Here is a tiny trained network, its code and every weight. The questions are about switching its units off for an input and a class, where a switched-off unit gives its printed mean instead of its output.

import numpy as np


def w(rows, s, z=0):
    codes = np.array(rows[::2]) - 128.0
    scale = np.full(codes.shape[1], s)
    scale[-1] = z or s
    return codes * scale


def norm(h):
    return h / np.sqrt((h * h).mean(-1, keepdims=True) + 1e-5)


def f(y):
    return y / 2 * (1 + np.tanh(0.7978845608 * (y + 0.044715 * y**3)))


def log_softmax(a):
    a = a - a.max(-1, keepdims=True)
    return a - np.log(np.exp(a).sum(-1, keepdims=True))


def net(x, mask):
    res = np.array(x, float).reshape(1, 7) / 4 @ E
    u = 0
    for l in range(2):
        y = f(norm(res) @ A[l][:, :-1].T + A[l][:, -1])
        res = res + np.where(mask[u : u + 15], y, B[l][:, -1]) @ B[l][:, :-1]
        u += 15
    return log_softmax(norm(res)[-1] @ U[:, :-1].T + U[:, -1])


A, B = {}, {}
E = w([
[137,149,77,169,179,61,83,210,79,121],'x0',
[36,150,94,155,212,137,133,92,114,78],'x1',
[138,131,112,248,137,154,71,155,140,137],'x2',
[107,105,104,93,216,128,111,103,175,113],'x3',
[133,98,114,111,156,114,48,72,117,126],'x4',
[126,109,119,134,135,71,177,79,165,103],'x5',
[175,180,156,139,108,189,101,116,93,145],'x6',
],0.011)
A[0] = w([
[169,139,125,82,143,126,162,122,146,133,12],'0.n0',
[100,146,109,206,178,121,50,126,78,117,107],'0.n1',
[43,112,124,79,124,202,109,158,115,127,78],'0.n2',
[204,139,130,159,80,173,79,168,138,135,21],'0.n3',
[108,96,128,158,162,189,58,3,207,131,157],'0.n4',
[166,211,134,68,158,214,126,84,46,121,2],'0.n5',
[174,103,112,108,159,96,5,156,124,135,18],'0.n6',
[144,122,118,140,90,154,147,116,150,110,54],'0.n7',
[103,130,129,62,137,145,118,81,90,135,250],'0.n8',
[150,117,103,59,204,45,135,106,158,116,93],'0.n9',
[151,129,130,120,70,90,111,21,68,126,167],'0.n10',
[116,109,115,120,104,111,57,137,101,141,54],'0.n11',
[111,138,136,124,149,123,126,89,117,121,21],'0.n12',
[91,106,107,100,130,90,172,140,156,126,194],'0.n13',
[193,159,132,148,88,138,90,112,83,135,145],'0.n14',
],0.019,0.0024)
B[0] = w([
[129,173,134,132,183,119,130,146,120,118,157],'0.n0',
[121,121,103,218,189,156,124,154,82,99,233],'0.n1',
[94,130,145,60,124,162,114,115,147,129,170],'0.n2',
[114,121,150,120,35,139,116,148,87,158,204],'0.n3',
[154,120,120,106,129,76,177,109,250,94,249],'0.n4',
[21,143,122,141,194,108,106,54,115,164,200],'0.n5',
[85,125,200,71,166,122,120,176,64,66,201],'0.n6',
[76,139,87,91,104,112,113,117,90,122,149],'0.n7',
[152,146,177,93,147,112,119,120,121,70,186],'0.n8',
[88,129,135,69,108,119,110,50,133,147,221],'0.n9',
[145,122,159,67,41,143,138,116,144,85,183],'0.n10',
[127,142,140,89,150,173,137,188,125,133,158],'0.n11',
[136,82,104,136,110,141,154,147,115,135,145],'0.n12',
[119,121,158,90,147,116,99,109,141,65,190],'0.n13',
[195,105,136,74,104,134,134,111,92,117,189],'0.n14',
],0.023,0.016)
A[1] = w([
[93,162,143,44,153,115,106,84,143,133,137],'1.n0',
[117,180,136,134,218,136,99,103,120,161,144],'1.n1',
[112,116,168,65,133,70,201,96,174,118,146],'1.n2',
[63,117,150,127,110,131,99,184,207,221,120],'1.n3',
[182,118,70,207,160,116,134,119,213,125,2],'1.n4',
[173,139,92,196,151,109,137,127,196,124,40],'1.n5',
[111,69,116,34,128,119,140,51,218,127,169],'1.n6',
[192,31,127,94,184,154,42,161,115,85,101],'1.n7',
[127,130,149,106,94,132,153,97,106,189,79],'1.n8',
[174,110,52,170,140,130,164,157,193,102,85],'1.n9',
[157,118,139,119,99,122,133,143,148,158,152],'1.n10',
[149,176,141,93,140,138,107,147,112,127,85],'1.n11',
[120,102,142,148,114,40,152,122,138,50,205],'1.n12',
[91,142,137,174,253,51,129,135,140,136,120],'1.n13',
[170,175,130,112,57,134,130,97,131,172,110],'1.n14',
],0.018,0.0032)
B[1] = w([
[198,227,82,198,155,106,200,127,179,150,228],'1.n0',
[85,93,113,116,179,59,183,104,166,173,160],'1.n1',
[138,207,157,104,155,128,132,125,159,150,230],'1.n2',
[148,171,136,217,26,71,247,90,76,109,131],'1.n3',
[187,69,86,181,68,199,53,216,142,81,141],'1.n4',
[158,101,113,170,46,177,105,151,90,32,138],'1.n5',
[193,197,220,113,90,147,190,120,163,94,253],'1.n6',
[139,208,134,252,125,160,209,128,177,233,160],'1.n7',
[200,97,56,122,154,60,109,164,208,149,146],'1.n8',
[124,115,127,137,46,128,19,122,151,41,141],'1.n9',
[147,216,63,130,192,148,61,76,61,131,135],'1.n10',
[136,99,98,188,102,163,168,156,161,174,143],'1.n11',
[130,170,155,116,102,210,100,45,144,167,191],'1.n12',
[42,14,44,86,136,82,98,97,161,139,177],'1.n13',
[114,88,97,90,168,68,77,63,144,166,148],'1.n14',
],0.02,0.026)
U = w([
[166,204,184,82,130,133,186,71,197,109,239],'0',
[136,116,176,166,134,186,161,232,18,151,95],'1',
[138,49,76,193,92,171,80,132,182,34,3],'2',
[26,88,92,189,250,126,154,126,112,126,129],'3',
[182,80,86,75,60,87,83,112,58,189,4],'4',
],0.013,0.0029)

Each question gives the input, the list of numbers given to net, and the class t.
The units are the neurons (one row each of A and B). Each row of codes is followed by its name. A weight is (code - 128) times the scale printed after its matrix; where a second scale follows, it is the last column's (A, B and U).
mask holds one flag per neuron, layer by layer. A switched-off neuron (its flag False) gives its mean, the last column of its row in B, instead of its output. The means were averaged over made-up inputs and are rounded, as every weight is.
A unit's drop is (log p(t) with every unit on - log p(t) with that unit switched off) / (log p(t) with every unit on - log p(t) with every unit switched off).
The circuit of an input: a set's keep is (log p(t) with only the set's units on - log p(t) with every unit switched off) / (log p(t) with every unit on - log p(t) with every unit switched off). Starting from the 12 units with the biggest drops (on a tie, the unit counted first), units are removed one at a time, each time the one whose removal leaves the highest keep (on an exact tie, the one counted first), for as long as the keep stays at least 0.8.
circuit, biggest first: the units of the circuit, biggest drop first
k most important neurons: the k neurons with the biggest drops, biggest first
k most important neurons of layer l: the k neurons of layer l with the biggest drops, biggest first
drop when u is switched off: that unit's drop, to one decimal
input [-1,1,8,3,5,-6,2], class 3: circuit, biggest first	0.n1, 1.n6
input [0,-8,0,-5,4,-4,-6], class 4: circuit, biggest first	0.n3, 1.n6, 0.n4
input [4,-7,-6,-5,-2,4,6], class 4: most important neuron	0.n4
input [-1,7,1,2,-3,-1,1], class 2: 2 most important neurons	0.n1, 0.n9
input [0,-8,1,-2,5,0,7], class 4: circuit, biggest first	0.n3, 0.n4, 1.n6
input [0,-5,7,8,-4,-1,2], class 1: 4 most important neurons	0.n6, 0.n3, 0.n9, 1.n6
input [5,5,8,-7,-1,3,4], class 1: 2 most important neurons	0.n4, 0.n5
input [7,5,-2,-7,4,3,7], class 3: 2 most important neurons	0.n5, 0.n1
input [7,-6,-2,8,3,-3,8], class 3: 2 most important neurons of layer 0	0.n5, 0.n10
input [-3,0,6,-1,-2,-3,-6], class 2: 3 most important neurons	0.n9, 0.n6, 0.n10
input [-6,2,6,-3,-3,-8,8], class 4: 2 most important neurons	0.n3, 1.n6
input [2,7,-1,6,-8,0,3], class 3: 2 most important neurons	0.n4, 0.n10
input [8,3,8,-8,-4,0,-1], class 1: 3 most important neurons	0.n4, 0.n5, 0.n3
input [6,4,8,1,-3,-6,1], class 3: circuit, biggest first	0.n1
input [4,7,6,1,-7,-4,1], class 2: 2 most important neurons of layer 0	0.n6, 0.n5
input [7,-5,0,-8,-1,6,-4], class 4: 2 most important neurons of layer 1	1.n6, 1.n0
input [-4,-7,5,-4,1,5,-6], class 4: drop when 0.n5 is switched off	0.2
input [2,-3,4,6,-5,4,8], class 4: drop when 0.n3 is switched off	0.4
input [-1,0,7,-7,0,-5,-2], class 1: drop when 0.n1 is switched off	0.2
input [-3,8,6,0,-4,-6,-6], class 2: most important neuron	0.n1
